Below are the code and all the weights of a small trained network. Each question names an input and a class and asks about switching units off, where a switched-off unit gives its printed mean instead of its output.

import numpy as np


def w(rows, s, z=0):
    codes = np.array(rows[::2]) - 128.0
    scale = np.full(codes.shape[1], s)
    scale[-1] = z or s
    return codes * scale


def f(y):
    return y / 2 * (1 + np.tanh(0.7978845608 * (y + 0.044715 * y**3)))


def log_softmax(a):
    a = a - a.max(-1, keepdims=True)
    return a - np.log(np.exp(a).sum(-1, keepdims=True))


def net(x, mask):
    res = np.array(x, float).reshape(1, 2) / 4 @ E
    y = f(res @ A[0][:, :-1].T + A[0][:, -1])
    res = res + np.where(mask, y, B[0][:, -1]) @ B[0][:, :-1]
    return log_softmax(res[-1] @ U[:, :-1].T + U[:, -1])


A, B = {}, {}
E = w([
[32,110,154,111,76,128,147,104,26],'x0',
[83,2,52,171,130,125,192,50,183],'x1',
],0.0067)
A[0] = w([
[136,135,136,124,126,125,125,131,124,106],'n1',
[98,96,127,127,126,127,138,110,102,153],'n2',
[136,81,117,138,135,131,126,126,203,138],'n3',
[130,132,130,124,127,127,129,126,128,113],'n4',
[111,42,110,139,132,126,134,102,177,57],'n5',
[126,126,130,129,131,129,124,128,127,126],'n6',
[81,77,117,140,123,131,132,118,83,160],'n7',
[128,125,135,127,126,127,132,129,126,143],'n8',
[135,131,136,130,129,124,121,130,120,119],'n9',
[126,121,121,132,130,127,134,124,155,141],'n10',
[133,136,133,123,130,127,124,128,126,104],'n11',
[124,128,137,124,125,128,127,124,118,152],'n12',
[128,128,138,120,118,125,132,122,109,198],'n13',
[154,190,135,139,140,131,103,163,109,151],'n14',
[107,161,141,124,124,129,121,141,5,254],'n15',
[126,127,132,126,125,127,127,124,119,150],'n16',
[126,128,140,120,120,125,129,124,111,190],'n17',
[125,126,130,123,127,125,130,127,127,119],'n18',
],0.026,0.0022)
B[0] = w([
[132,135,125,127,132,126,140,146,110,135],'n1',
[114,127,157,83,121,121,129,105,93,180],'n2',
[163,91,99,172,126,112,128,27,204,214],'n3',
[124,126,127,129,126,129,125,132,123,128],'n4',
[64,164,114,100,102,150,252,217,58,244],'n5',
[128,124,129,127,129,129,130,131,127,128],'n6',
[131,118,187,52,130,103,118,69,81,207],'n7',
[128,129,129,126,128,128,134,131,124,130],'n8',
[135,123,124,127,139,130,143,147,109,134],'n9',
[129,122,122,147,128,126,129,104,153,150],'n10',
[127,129,125,125,131,128,132,144,115,133],'n11',
[116,132,122,120,118,137,143,136,121,135],'n12',
[102,132,114,124,113,139,146,139,112,145],'n13',
[107,135,174,73,128,132,109,154,58,229],'n14',
[103,87,59,103,86,120,240,28,133,251],'n15',
[120,131,125,123,123,132,138,134,121,132],'n16',
[107,131,116,121,116,140,152,138,119,145],'n17',
[125,132,131,124,132,128,133,134,124,128],'n18',
],0.033,0.014)
U = w([
[121,110,44,225,112,154,169,112,206,33],'0',
[129,221,160,122,161,157,67,255,105,4],'1',
[211,96,129,208,177,92,25,85,215,157],'2',
[98,109,143,70,107,105,151,72,91,237],'3',
],0.0077,0.0012)

Each question gives the input, the list of numbers given to net, and the class t.
The units are the neurons (one row each of A and B). Each row of codes is followed by its name. A weight is (code - 128) times the scale printed after its matrix; where a second scale follows, it is the last column's (A, B and U).
mask holds one flag per neuron, in row order. A switched-off neuron (its flag False) gives its mean, the last column of its row in B, instead of its output. The means were averaged over made-up inputs and are rounded, as every weight is.
A unit's drop is (log p(t) with every unit on - log p(t) with that unit switched off) / (log p(t) with every unit on - log p(t) with every unit switched off).
The circuit of an input: a set's keep is (log p(t) with only the set's units on - log p(t) with every unit switched off) / (log p(t) with every unit on - log p(t) with every unit switched off). Starting from the 12 units with the biggest drops (on a tie, the unit counted first), units are removed one at a time, each time the one whose removal leaves the highest keep (on an exact tie, the one counted first), for as long as the keep stays at least 0.8.
circuit, biggest first: the units of the circuit, biggest drop first
drop when u is switched off: that unit's drop, to one decimal
input [-3,7], class 0: circuit, biggest first -> [n3]
input [-3,5], class 0: circuit, biggest first -> [n3; n14]
input [-6,-3], class 1: circuit, biggest first -> [n15; n7]
input [-2,5], class 0: circuit, biggest first -> [n14; n3]
input [-7,-1], class 2: circuit, biggest first -> [n5; n15]
input [-2,-2], class 1: circuit, biggest first -> [n15; n3]
input [-7,-3], class 1: circuit, biggest first -> [n15; n7]
input [-8,-2], class 2: drop when n5 is switched off -> 0.4
input [-4,1], class 0: drop when n7 is switched off -> 0.1
input [-4,-3], class 1: drop when n15 is switched off -> 0.5
input [-8,1], class 0: drop when n5 is switched off -> 0.0
